Below is a small trained network, with its code and all its weights. Each question gives an input and a class and asks what happens when units are switched off, that is, made to give their printed mean instead of their output.

import numpy as np


def w(rows, s, z=0):
    codes = np.array(rows[::2]) - 128.0
    scale = np.full(codes.shape[1], s)
    scale[-1] = z or s
    return codes * scale


def norm(h):
    return h / np.sqrt((h * h).mean(-1, keepdims=True) + 1e-5)


def f(y):
    return np.maximum(y, 0)


def log_softmax(a):
    a = a - a.max(-1, keepdims=True)
    return a - np.log(np.exp(a).sum(-1, keepdims=True))


def net(x, mask):
    res = np.array(x, float).reshape(1, 3) / 4 @ E
    u = 0
    for l in range(4):
        y = f(norm(res) @ A[l][:, :-1].T + A[l][:, -1])
        res = res + np.where(mask[u : u + 4], y, B[l][:, -1]) @ B[l][:, :-1]
        u += 4
    return log_softmax(norm(res)[-1] @ U[:, :-1].T + U[:, -1])


A, B = {}, {}
E = w([
[101,126,161,187,255],'x0',
[237,213,176,101,179],'x1',
[205,198,57,216,46],'x2',
],0.0008)
A[0] = w([
[197,183,192,3,75,1],'0.n0',
[18,124,138,222,141,209],'0.n1',
[151,140,125,167,196,100],'0.n2',
[158,175,150,100,137,239],'0.n3',
],0.0025,0.00045)
B[0] = w([
[28,124,52,133,251,245],'0.n0',
[171,187,73,68,185,248],'0.n1',
[115,155,158,122,4,188],'0.n2',
[104,109,164,197,139,204],'0.n3',
],0.0026,0.0015)
A[1] = w([
[112,4,152,72,110,95],'1.n0',
[26,119,129,104,128,252],'1.n1',
[127,143,236,154,98,175],'1.n2',
[89,119,246,102,138,3],'1.n3',
],0.0035,0.00057)
B[1] = w([
[182,229,112,68,107,200],'1.n0',
[148,157,155,145,52,252],'1.n1',
[208,128,161,239,162,157],'1.n2',
[164,4,59,120,162,183],'1.n3',
],0.0028,0.0023)
A[2] = w([
[137,81,103,146,47,229],'2.n0',
[167,143,28,206,168,82],'2.n1',
[1,108,118,54,156,202],'2.n2',
[85,130,109,42,189,2],'2.n3',
],0.0027,0.00035)
B[2] = w([
[119,68,181,138,194,184],'2.n0',
[63,101,144,16,161,251],'2.n1',
[150,190,177,173,122,223],'2.n2',
[172,149,132,255,82,212],'2.n3',
],0.0031,0.0019)
A[3] = w([
[172,173,162,28,87,2],'3.n0',
[146,1,137,94,44,145],'3.n1',
[193,195,173,188,152,78],'3.n2',
[105,127,110,109,196,253],'3.n3',
],0.003,0.00096)
B[3] = w([
[72,139,5,22,173,194],'3.n0',
[187,89,192,174,251,190],'3.n1',
[25,137,137,160,31,251],'3.n2',
[193,88,102,116,45,229],'3.n3',
],0.0027,0.002)
U = w([
[113,158,36,2,113,186],'0',
[80,212,172,230,61,161],'1',
[202,16,160,157,206,2],'2',
],0.0085,0.0006)

Each question gives the input, the list of numbers given to net, and the class t.
The units are the neurons (one row each of A and B). Each row of codes is followed by its name. A weight is (code - 128) times the scale printed after its matrix; where a second scale follows, it is the last column's (A, B and U).
mask holds one flag per neuron, layer by layer. A switched-off neuron (its flag False) gives its mean, the last column of its row in B, instead of its output. The means were averaged over made-up inputs and are rounded, as every weight is.
A unit's drop is (log p(t) with every unit on - log p(t) with that unit switched off) / (log p(t) with every unit on - log p(t) with every unit switched off).
The circuit of an input: a set's keep is (log p(t) with only the set's units on - log p(t) with every unit switched off) / (log p(t) with every unit on - log p(t) with every unit switched off). Starting from the 12 units with the biggest drops (on a tie, the unit counted first), units are removed one at a time, each time the one whose removal leaves the highest keep (on an exact tie, the one counted first), for as long as the keep stays at least 0.8.
circuit, biggest first: the units of the circuit, biggest drop first
unit that matters most: the unit with the biggest drop
k most important neurons: the k neurons with the biggest drops, biggest first
k most important neurons of layer l: the k neurons of layer l with the biggest drops, biggest first
drop of u: that unit's drop, to one decimal
input [6,-2,6], class 0: most important neuron => (2.n1)
input [5,-7,3], class 0: 2 most important neurons => (0.n1 2.n1)
input [0,-7,3], class 2: 3 most important neurons => (0.n0 2.n0 1.n0)
input [-3,3,8], class 0: 3 most important neurons => (2.n1 2.n3 1.n1)
input [-3,7,8], class 0: 2 most important neurons => (2.n1 2.n3)
input [1,-2,-7], class 1: 2 most important neurons => (2.n3 2.n1)
input [-8,8,-8], class 1: 2 most important neurons => (0.n0 2.n3)
input [-1,-1,1], class 2: 2 most important neurons => (1.n0 0.n1)
input [-6,-5,5], class 2: 2 most important neurons => (3.n1 2.n0)
input [8,0,7], class 0: 2 most important neurons => (2.n1 0.n1)
input [0,7,-5], class 1: 2 most important neurons of layer 3 => (3.n2 3.n1)
input [8,0,6], class 0: 2 most important neurons of layer 0 => (0.n1 0.n3)
input [-2,5,0], class 1: 2 most important neurons of layer 0 => (0.n0 0.n1)
input [3,-1,5], class 0: circuit, biggest first => (2.n1)
input [-3,0,3], class 2: 2 most important neurons of layer 2 => (2.n0 2.n2)
input [-6,0,7], class 2: drop of 2.n2 => 0.4
input [-1,4,-1], class 1: drop of 0.n0 => 3.8
input [-3,-5,6], class 2: drop of 3.n1 => 0.2
input [-3,7,7], class 0: 3 most important neurons of layer 2 => (2.n1 2.n3 2.n2)
input [3,-6,4], class 0: unit that matters most => 0.n1
